Below is a small trained network, with its code and all its weights. Each question gives an input and a target symbol and asks what happens when units are switched off, that is, made to give their printed mean instead of their output.

import numpy as np


def w(rows, s, z=0):
    codes = np.array(rows[::2]) - 128.0
    scale = np.full(codes.shape[1], s)
    scale[-1] = z or s
    return codes * scale


def f(y):
    return y / 2 * (1 + np.tanh(0.7978845608 * (y + 0.044715 * y**3)))


def softmax(a):
    e = np.exp(a - a.max(-1, keepdims=True))
    return e / e.sum(-1, keepdims=True)


def log_softmax(a):
    a = a - a.max(-1, keepdims=True)
    return a - np.log(np.exp(a).sum(-1, keepdims=True))


def net(x, mask):
    ids = ['βδλξπστφω'.index(c) for c in x.split()]
    T = len(ids)
    res = E[ids] + P[:T]
    q, k, v = (res @ M[0].T for M in (Q, K, V))
    z = softmax(np.where(np.tri(T) > 0, q @ k.T / 2**0.5, -1e9)) @ v
    res = res + np.where(mask[0], z, O[0][:, -1]) @ O[0][:, :-1]
    y = f(res @ A[0][:, :-1].T + A[0][:, -1])
    res = res + np.where(mask[1:17], y, B[0][:, -1]) @ B[0][:, :-1]
    return log_softmax(res[-1] @ U[:, :-1].T + U[:, -1])


Q, K, V, O, A, B = {}, {}, {}, {}, {}, {}
E = w([
[77,86,176,104],'β',
[186,126,67,41],'δ',
[86,125,203,154],'λ',
[213,135,188,162],'ξ',
[172,121,35,66],'π',
[165,29,225,114],'σ',
[229,135,48,67],'τ',
[113,100,63,28],'φ',
[59,35,47,6],'ω',
],0.018)
P = w([
[84,8,48,209],'0',
[144,160,120,159],'1',
[133,173,127,147],'2',
[115,177,134,130],'3',
[106,181,138,118],'4',
[96,180,147,108],'5',
],0.011)
Q[0] = w([
[2,185,240,242],'h1',
[226,111,132,28],'h1',
],0.0072)
K[0] = w([
[102,219,244,35],'h1',
[126,36,140,255],'h1',
],0.0086)
V[0] = w([
[1,76,169,132],'h1',
[61,147,25,166],'h1',
],0.01)
O[0] = w([
[50,156,83,218,255],'h1',
[35,101,253,63,108],'h1',
],0.012,0.0089)
A[0] = w([
[181,144,184,127,159],'n1',
[143,139,77,68,78],'n2',
[115,131,82,145,123],'n3',
[175,142,142,107,131],'n4',
[121,254,149,176,88],'n5',
[134,176,105,189,205],'n6',
[178,103,115,138,154],'n7',
[154,116,106,84,12],'n8',
[95,176,141,97,21],'n9',
[139,91,210,149,119],'n10',
[151,84,92,55,187],'n11',
[150,92,148,97,30],'n12',
[82,106,126,77,150],'n13',
[155,135,60,72,100],'n14',
[164,91,163,186,120],'n15',
[85,141,113,131,189],'n16',
],0.017,0.011)
B[0] = w([
[81,122,117,128,149],'n1',
[177,1,91,152,147],'n2',
[156,167,126,61,188],'n3',
[102,131,138,163,141],'n4',
[71,35,53,165,163],'n5',
[140,179,216,85,252],'n6',
[82,171,162,104,182],'n7',
[37,51,72,140,131],'n8',
[121,83,96,149,143],'n9',
[67,134,33,131,138],'n10',
[141,161,191,115,173],'n11',
[93,105,43,11,135],'n12',
[155,148,128,159,217],'n13',
[146,36,122,187,158],'n14',
[44,58,64,172,184],'n15',
[176,136,125,125,215],'n16',
],0.0099,0.018)
U = w([
[151,177,246,151,254],'β',
[85,141,109,44,60],'δ',
[79,82,79,81,22],'λ',
[146,72,137,178,40],'ξ',
[38,90,41,177,153],'π',
[172,135,39,119,198],'σ',
[75,181,1,63,73],'τ',
[88,166,39,73,74],'φ',
[132,94,171,110,89],'ω',
],0.0091,0.0067)

Each question gives the input, a string of symbols that net reads in full, and the target symbol t.
The units are the heads (2 rows each of Q, K, V and O) and the neurons (one row each of A and B). Each row of codes is followed by its name. A weight is (code - 128) times the scale printed after its matrix; where a second scale follows, it is the last column's (O, A, B and U).
mask holds one flag per unit, heads first, then neurons. A switched-off unit (its flag False) gives its mean, the last column of its rows in O or B, instead of its output. The means were averaged over made-up inputs and are rounded, as every weight is.
A unit's drop is (log p(t) with every unit on - log p(t) with that unit switched off) / (log p(t) with every unit on - log p(t) with every unit switched off).
The circuit of an input: a set's keep is (log p(t) with only the set's units on - log p(t) with every unit switched off) / (log p(t) with every unit on - log p(t) with every unit switched off). Starting from the 12 units with the biggest drops (on a tie, the unit counted first), units are removed one at a time, each time the one whose removal leaves the highest keep (on an exact tie, the one counted first), for as long as the keep stays at least 0.8.
circuit, biggest first: the units of the circuit, biggest drop first
top k neurons: the k neurons with the biggest drops, biggest first
drop of u: that unit's drop, to one decimal
input ω σ σ σ τ, target π: top 2 neurons -> n6, n5
input π λ τ, target δ: circuit, biggest first -> h1, n12
input ξ φ σ σ φ τ, target ξ: circuit, biggest first -> h1, n14, n2
input δ λ φ, target ω: circuit, biggest first -> h1, n11, n6, n2
input π φ σ π σ δ, target δ: top 2 neurons -> n11, n12
input φ ξ τ, target β: top 2 neurons -> n15, n5
input δ ω σ δ, target ω: circuit, biggest first -> n11, h1, n2, n6
input ω λ σ ω π π, target π: top 2 neurons -> n6, n9
input φ δ λ φ δ, target β: top 2 neurons -> n15, n5
input ω δ τ, target π: top 2 neurons -> n5, n6
input π σ ω, target δ: drop of h1 -> 1.8
input σ ω ξ τ φ, target σ: drop of n14 -> 0.2
input τ π τ δ β σ, target π: drop of n16 -> 0.1
